Each row has a name. After each piece below comes the name of the row it's from, unless a question asks for something else. Each question is about the rows just above it.

k248: [ 17 -41 -28  33  51  41  18  16  33  14 -44]
k166: [-44  18 -41  51 -28  33  33  16  16  14  41]
k743: [-28 -41  17  48 -41  -6 -28  12 -29 -24 -32]
k777: [-28 -41  17  48 -41  -6 -28  12 -22 -20 -23]
k511: [-24 -45 -19  20 -21 -22 -19  24 -42 -16 -22]
k867: [ 14 -41  16  51  33  40  17 -28 -44  18  33]
k226: [ 18 -21 -22 -22  31  24   3  13  17   3  38]
k642: [ 45 -31 -29  26 -11 -10  54 -52 -30 -14 -21]
k114: [-35 -15  25   1  19 -14 -37   7 -16 -14  15]
k449: [-31 -30 -39   9  -2  35  37 -40  19  20  -4]
k512: [-17 -19  22 -19 -39 -32 -38  13 -30 -29 -24]
Which row holds these entries in another order? [ 33  40  17 -28 -44  18  33  14 -41  16  51] -> k867
Which row holds [-31 -29]? -> k642
q: [16 33 14] -> k248
[ 20 -21 -22] is in which row? -> k511
Which row holds these entries in another order? [ 41  16 -41  33  18 -44 -28  14  17  33  51] -> k248

k373: [ 1  5  4  1 -1  1  2  6  2  0  4  3  1  0  4 -3  1 -1  3 -2  0  0  0  6
 -2  0  0  1 -1  1  3  4  7  3  7  2  5  4  0  0  4  0  2  0  4  1 -1  7
  2 -2  1  3 -1  1 -3]
k337: [ 4 26  4  6  2  5 -1 29 11  8 36  6  4  7  4  1  7  9 19 22 -1  8 10  7
  5 10  7 -1 12 -1  7  5 18 17  2  0  0  4  5 15 38  6 12  0  6  4  7  8
  2 12  4 27  2 11  2]
k320: [ 2  2  2  0  5  0 -2  2  4  2  1 -1 -1  0  2  0  3 -2  1  3  1  1 -2  2
  0 -1  0  0 -2 -3  1 -3 -1 -1  1  6  2 -2  0  1  0 -1 -2  4  0  1 -1 -1
  3  5 -3 -1 -1 -1  4]
k709: [ 4  9  4  7  9 20  5 21  2  5  8 24  6  9  3  4  5 60  8 10  1  6  2 19
 25 15  9  6  7 20 18 26 13 24  1 14  2  8 15 13  8  1 23 18 21 16  6  1
 13  7  3  5  3  4  1]
k239: [ 4 -2  5 -1  2  4  2 -1 -1  1  2 -2  0  2  0  0  2  1 -3  3 -2 -1 -2  5
  0  0  0  2  0  1  6  1 -2 -1 -3  0 -2  1  0 -1  1  2  3 -1 -1  1 -1 -1
  2  3 -3  0  0  1  4]
[ 1  5  4  1 -1  1  2  6  2  0  4  3  1  0  4 -3  1 -1  3 -2  0  0  0  6
 -2  0  0  1 -1  1  3  4  7  3  7  2  5  4  0  0  4  0  2  0  4  1 -1  7
  2 -2  1  3 -1  1 -3] is in which row? -> k373
Which row holds these entries in another order? [-3 -3 -3 -2 -2 -2 -2 -2 -2 -1 -1 -1 -1 -1 -1 -1 -1 -1 -1 -1  0  0  0  0
  0  0  0  0  0  0  1  1  1  1  1  1  1  1  2  2  2  2  2  2  2  2  3  3
  3  4  4  4  5  5  6] -> k320
Put [-3 -3 -3 -2 -2 -2 -2 -2 -2 -1 -1 -1 -1 -1 -1 -1 -1 -1 -1  0  0  0  0  0
  0  0  0  0  0  0  1  1  1  1  1  1  1  1  2  2  2  2  2  2  2  2  3  3
  3  4  4  4  5  5  6] back in order: which row is it? -> k239
q: [15 13  8  1 23 18 21 16  6] -> k709
q: [ 1  1 -2  2  0 -1  0  0 -2 -3  1] -> k320
[-1 -1 -1 -1  0  0  0  1  2  2  2  2  2  4  4  4  4  4  4  4  5  5  5  5
  6  6  6  6  7  7  7  7  7  7  8  8  8  9 10 10 11 11 12 12 12 15 17 18
 19 22 26 27 29 36 38] is which row reordered? -> k337
q: [ 1  6  1 -2 -1 -3  0 -2  1] -> k239

k99: [  5  -6   5  -6 -16]
k843: [ 16 -22   7   5  15]
k439: [  3  -6   5   4 -20]
k816: [  4  31   0 -15   4]
k601: [-2 15 -3  5 -4]
k180: [ 4 15  9  8 17]
k839: [ 5 -6 -4  1 18]
k859: [21 29 15  8 46]
k788: [ 6  1  6 -6 12]
k540: [ 6  1  5 -6 12]
k59: [-41  -6  18  -4  16]
k224: [  5 -18  -6   5 -16]
q: [ 6  1  5 -6 12] -> k540
Where do [ -6   5 -16] appear? -> k224

k861: [ 11  -1   5 -33   3   8  -6   0   3  -8  -3  -9   2   2  11 -10  21 -21
  -5  17 -10  16   1   9  -2 -12   7   0 -22  14  11   1 -14 -18  -1  16
 -15  19  -1  13  -4  10]
k203: [ -7  35  -7   1  19  14 -11   7  27  22 -51  -9  34  24 -15 -33 -12  -1
  34 -15  20 -11  14  20 -29  20   5   3  -2   2  -9   5 -28  -3  -8  -1
  17  -4   2   3 -19 -20]
k26: [ 14  29 -22  21 -25  11 -14 -19   2  -7  23  -6  48  13 -12 -12  25 -35
 -41   1  30  -9 -18 -12   6   1  11 -46   0  10  -6 -17 -12  17   7 -33
  12 -15   9  41   3   5]
k614: [  0  23   3   5  21  13 -18  14  29  10 -41  -5  48  12 -25 -46 -12 -12
  41 -14  17 -12  11  11 -33  25   9  -7 -19   2 -17   1 -35 -12   7   1
  30  -9  -6   6 -15 -22]
k996: [ 17  10 -10  -4   2   5   5  -6   4  19 -24  -7  -8  20   8   7  -3  13
   1  -4   8  -1   6  15  -2   0  -4  12  20   0   7   6   1  11 -20  -2
 -12   5  10  -3 -10  -2]
Which row holds these entries in another order? [ 11  11  30   1  21  29 -22  10   7   6   9  13   0  14   5 -14 -25 -12
 -35  41 -19  48 -17  -6  -9 -18  12 -46 -41  23  25  -6   3 -33   1 -15
  17  -7 -12 -12 -12   2] -> k26
Where do [ -9   2   2  11 -10  21 -21  -5] appear? -> k861
q: [-25  11 -14] -> k26
q: [-17 -12  17   7 -33  12 -15] -> k26
q: [ -5  48  12 -25 -46 -12 -12] -> k614
Where do [3 8] appear? -> k861
Which row holds these entries in another order? [-22 -15   6  -6  -9  30   1   7 -12 -35   1 -17   2 -19  -7   9  25 -33
  11  11 -12  17 -14  41 -12 -12 -46 -25  12  48  -5 -41  10  29  14 -18
  13  21   5   3  23   0] -> k614

k937: [-16  24  22  -1   5 -22 -10  -1  -5   0  14 -22  -8  11 -10  11   8   3
   2   7   3  -3  -3   5   9  14  14 -13   0  12   8 -34 -10   6]
k813: [ 13  -5 -14   4  -4  -1   5   8  12 -27 -13   8  -5  27  -6  33  -4  18
  14 -14 -18   4   5  30   2   1  -5  -9   4   5  -4  -9  11 -18]
k649: [-28   8  -4   3  -5   0  21 -13  -1  29   0   2  -2  -5   6   7  -9 -10
 -14  31 -46 -25  -1   0  -1  -1  -9  -5   2 -33   4  18 -13  -5]
k266: [ 36  -7 -26   1 -14 -20 -14 -11 -22  -4   7 -15   3   5 -10  14 -12  -1
 -16   1  -2 -39   0  -3  -2 -13  -5   6  10   4  -3 -35 -12  12]
k44: [ -1  -7  -5   1  -4 -29 -19 -23  11  10  -5   1  -1 -12  -9  10  -6 -15
  13 -51  -6  -2   4 -22 -17   7  20  -9   0   0   2   4  -5 -15]
k966: [-31  -6  29  -1  -5   4  -4 -21  14  18  -5  36   3  -2 -12   4 -15  10
   9  33   8  -8   7   2  -3  -9   6   3  -3 -18  -2  26   8  27]
k18: [  6   9  24   0  -9  20 -15  29 -16  19   0  -2   5  -4   1 -14 -15  19
  -9  22 -49  40  23  29  -8  20   1 -10   1   5  -7   6 -10 -23]
k154: [ 14  15 -17  -1 -21   2 -30   5 -17 -22   0   2   7  16  -8   6   9 -29
   5   6   4  21  -1   3 -10 -12  -7  21   9   2 -15   2   5  -7]
k187: [-28   8  -4   3  -5   0  21 -13  -1  29   0   2  -2  -5   6   7  -9 -10
 -14  31 -46 -25  -1   0  -1  -1  -9  -5   2   6   4  18 -13  -5]
k964: [ -8   0  21   5   6 -17  16   1   7   9 -17  -1  -7 -15  14  -7   9 -10
  21 -12 -30 -21   2 -22   2   2   5   6   4  15   5   3  -1 -29]
k767: [ 16  -1  26   2   6 -23   5  -7  -9 -25  -1   1   4  -1  19 -39   8   9
   8 -18 -14 -10 -11 -23  -6 -29 -12  -8 -10  25  -5  23   0  -3]
Put [ -1   0  -1  -1  -9  -5   2   6   4  18 -13  -5 -28   8  -4   3  -5   0
  21 -13  -1  29   0   2  -2  -5   6   7  -9 -10 -14  31 -46 -25] back in order: which row is it? -> k187
[-30 -29 -22 -21 -17 -17 -15 -12 -10  -8  -7  -7  -1  -1   0   1   2   2
   2   3   4   5   5   5   6   6   7   9   9  14  15  16  21  21] is which row reordered? -> k964

k309: [ 42 -46  30  -5 -15  25]
k301: [ 5 -5  3  0 -1  3]
k700: [  1   1 -13  -7  -1   1]
k386: [-3  4 -2  0  1 -2]
k299: [ 24  32  -3  18 -11 -35]
k853: [-10  18  12  -1  -6   0]
k903: [-5  6 -3 -1  2 -3]
k197: [ -1   1   0 -13   1  -7]
k779: [ 32 -35  23  -3 -11  18]
The row with [-11  18] is -> k779
[-13  -7  -1   0   1   1] is which row reordered? -> k197
Put [ 18 -35 -11  32  23  -3] back in order: which row is it? -> k779

k142: [ 17   9 -31  -4]
k433: [-15 -10  18  -2]
k29: [  4  12  -2 -10]
k171: [ 16 -31 -29   6]
k798: [-1 -9 16  8]
k451: [ -6   2 -62  12]
k855: [-28 -28 -10   4]
k296: [  9  17 -31  11]
k744: [  0  -3 -37   2]
Which row holds these entries in another order? [ 12  -2 -10   4] -> k29
[  9  17 -31] is in which row? -> k296
The row with [ 17 -31] is -> k296

k401: [-50 -34  -7  24  46  54  44  20 -10 -35 -48 -45 -28  -3  21  36  37  27
   8 -10 -22 -25 -18  -5   7  14  13]
k343: [-51 -25  17  48  50  23 -17 -45 -45 -18  16  36  33  10 -14 -25 -17   0
  13  12   0 -12 -13   0  17  24  14]
k277: [-50 -18  30  54  34 -13 -46 -40  -4  31  36  12 -16 -25  -9  10  13   0
 -13  -9   9  24  16 -11 -33 -29   2]
k369: [-50 -13  38  52  16 -33 -48 -17  25  37  13 -18 -23  -3  14   8  -9 -13
   5  23  17 -13 -35 -22  16  43  29]
k705: [-33 -14 -13  14  38  52  53  40  17  -9 -32 -46 -48 -37 -18   5  24  36
  38  29  14  -3 -17 -24 -24 -16  -5]
k886: [-51 -31   4  36  53  47  21 -14 -41 -49 -36  -8  20  36  36  19  -3 -20
 -25 -17  -2  11  14   8  -4 -13 -13]
k749: [-51 -37 -16   9  33  49  54  46  28   4 -21 -40 -48 -46 -33 -13   8  26
  36  38  30  16  -1 -15 -23 -25 -19]
k254: [-49 -17  36  11   4  21  -3  47  20  19 -14 -12   8  36  -8 -51 -13 -41
 -25 -36 -31  -4  53  14  -2  36 -20]
k251: [-50 -31   2  34  53  49  25  -8 -36 -49 -40 -16  12  33  38  26   5 -15
 -25 -22 -10   5  14  13   3  -8 -14]
Which row holds [ 12   0 -12 -13]? -> k343
q: [-32 -46 -48 -37 -18   5  24  36  38] -> k705
Which row holds these entries in another order? [ 36  11 -17  20 -49  -3  -4   8   4  47  36 -36 -31 -13 -13  21 -20 -14
  -2  -8  36  19 -41  53 -51  14 -25] -> k886
Which row holds [-33 -13]? -> k749

k242: [  1  -8   6   1  -3   0 -10  11]
k564: [ 19  12  52  23  31 -12 -33  20]
k94: [-35 -20 -10  19  -1  20 -18 -29]
k539: [ 47   0   4  -5  17   6   7 -11]
k831: [-26 -17 -14 -27  11  26 -27  -2]
k572: [ -4 -26 -21 -18  16  27 -16 -13]
k592: [19  4 -8  2 -6 16  6 48]
k981: [-44 -19 -15  19   3  -8   2 -20]
k75: [ 52  30  23 -33  19  12 -12  20]
Where do [ 12  52  23  31 -12] appear? -> k564
Which row holds these entries in another order? [ 31 -12 -33  20  19  12  52  23] -> k564
q: [19  3 -8  2] -> k981
The row with [ 4 -5 17] is -> k539
Which row holds these entries in another order? [ 20 -12  12  19 -33  23  30  52] -> k75
[-44 -20 -19 -15  -8   2   3  19] is which row reordered? -> k981

k984: [  3 -17   9  -3]
k102: [ 51 -44  24  -7]
k917: [  4 -16  10  -4]
k901: [ 11 -41  49  20]
k427: [ 11  49 -41  21]
q: [  3 -17   9] -> k984
[ -3   9 -17   3] is which row reordered? -> k984
Which row holds these entries in another order? [-41  11  21  49] -> k427
q: [-41  49  20] -> k901

k630: [ 34  21 -11 -18 -21  13 -23   7  -9 -26  17   5  12  -3  13  28 -20  -3
 -13 -10  -8  -3   4  -7   5   0  -8  -3 -13  37   7  -4 -18  15]
k104: [ 45   5  -6 -21   5  -3  -3  13 -20 -11  37  -3   2   7 -21   4   2  11
  46  -2  40  12  -6   3  -5   4  -3  17  10   8  17 -14   9  -7]
k570: [-20   5  -6  -3  -3 -21   5  13 -10 -13  -4  -8  -8  -9  -3  -3  13 -13
  34  17   7  12   4 -26   7  37  21 -18  28  15   0 -18 -23 -11]
Put [-26  21 -11  37  -3   5   4  -3  12 -10   7 -18  34  -8  -3  -9   0  28
  -8 -21  13 -20   7  13 -13  -4 -18  17  -6 -23  15  -3   5 -13] back in order: which row is it? -> k570
q: [ 13 -23   7  -9 -26  17   5  12  -3] -> k630
q: [ -8  -9  -3  -3  13 -13  34  17] -> k570
The row with [  5  -6 -21   5  -3  -3  13] is -> k104

k998: [-19  -4 -34 -36 -21 -21  38 -30   6  -4 -42   2  25  -6 -22   2   2   0
  -2 -11  -7]
k908: [-10  -3  -3   5  -6 -30   6   1 -16  17 -19  18  26 -21   4  -1  -4   6
  10 -44  -2]
k850: [-23  -5 -11  26  -6  26 -25  29 -34 -30   8  -1 -24  -4 -19  -5 -13  -5
  -2  -5  -7]
k591: [  1  -7 -15  -5  -7  -5   7  26  26  -4 -31 -10  -6  -3 -11   7   3 -10
 -26   6  -2]
k256: [ 11 -10 -15   0  -5 -29  28  -7 -10   6 -26   3  26 -10  -4  -3  -6 -11
   7 -31  -4]
k526: [ 11 -10 -15   0  -5 -29  28  -7 -10   6 -26   3  26 -10  -4  -3  -6 -11
  18  19 -16]
Which row holds these entries in another order? [-10  -4  -3  -6 -11  18  19 -16  11 -10 -15   0  -5 -29  28  -7 -10   6
 -26   3  26] -> k526
q: [-10   6 -26   3  26 -10  -4  -3  -6 -11   7 -31] -> k256
Which row holds [ 11 -10 -15   0  -5 -29  28  -7 -10   6 -26   3  26 -10  -4  -3  -6 -11
   7 -31  -4]? -> k256

k898: [ 7  8 16 12 12  4  7]
k185: [12  5  7 16 18 18  7]
k891: [ 7  8 16 12 18 18  5]
k30: [ 9  7 17 55 23  5 14]
k314: [16  7  7 13 12  8  4]
k159: [ 7 11 18  4 10 16  8]
Put [ 4  8 12 13  7  7 16] back in order: which row is it? -> k314
[18 18  8 16  5 12  7] is which row reordered? -> k891
[ 4  7  7  8 12 12 16] is which row reordered? -> k898
Put [ 5  7  9 14 17 23 55] back in order: which row is it? -> k30
[12  5  7 16 18 18  7] is in which row? -> k185

k481: [-29  10 -32  -6 -46 -25  11 -32  -6 -35  21   0 -17   0   5   0]
k467: [  0 -30   7  11  29  -5   0  27 -52   0   0  30  -9  15  27  23]
k952: [-25  10 -32  -6 -35   0  20   0  14   0  21 -30  56 -25   0  17]
k12: [  0  23   0 -31 -34   0   0   0  24   6 -19 -29 -26  28 -27  -6]
k720: [-32  -3   9   0  39 -13   0   0 -18   0   0 -37 -56 -15  20  39]
k67: [-41  50 -17  55 -19  -5 -47   0 -14  -4   0   0  -4  -3  48   2]
k90: [-14 -19 -47  49   2 -17  -4   0   0 -41  -4  -5  48  -3   0  55]
Which row holds these entries in another order? [ 55 -14 -19 -47  49   2 -17  -4   0   0 -41  -4  -5  48  -3   0] -> k90
q: [ -5 -47   0 -14  -4   0] -> k67
q: [-25  10 -32  -6 -35   0  20   0  14   0  21 -30  56 -25   0  17] -> k952

k105: [19 17  2 15 10  5]
k179: [ 2 15 19 17 11  4]
k473: [13 42  8  9  3 19]
k653: [ 2 15 19 17 10 10]
k519: [14 10 13 41  8  9]
k111: [19 10  4 15  2 17]
Which row holds these entries in another order? [ 9  8 41 13 10 14] -> k519
Which row holds these entries in another order? [ 4 11 17 19 15  2] -> k179
q: [ 3 19] -> k473
Which row holds these entries in another order? [10  4 15  2 17 19] -> k111
q: [13 41  8  9] -> k519

k840: [ 14  49  51 -28]
k233: [ 49  13  51 -57]
k557: [ 14  49  51 -27]
Put [ 51  14  49 -27] back in order: which row is it? -> k557
Put [-57  51  13  49] back in order: which row is it? -> k233
The row with [ 51 -57] is -> k233
q: [49 13 51] -> k233
Where do [ 14  49  51 -27] appear? -> k557
Put [ 51 -57  49  13] back in order: which row is it? -> k233
Which row holds these entries in another order? [-28  14  49  51] -> k840

k969: [  0  15 -21  31 -47 -36]
k718: [-21 -47 -36  15   0  30]
k963: [  0  15 -36 -21 -46  30]
k371: [-16  -6  21 -19 -34 -11]
Where do [ 21 -19 -34] appear? -> k371
Which row holds these entries in another order? [ 15  30   0 -21 -47 -36] -> k718
Put [-47 -36 -21   0  15  31] back in order: which row is it? -> k969
[ 30   0  15 -36 -47 -21] is which row reordered? -> k718
q: [  0  15 -21  31 -47] -> k969
[-19 -34] is in which row? -> k371
Put [-46  30   0  15 -36 -21] back in order: which row is it? -> k963

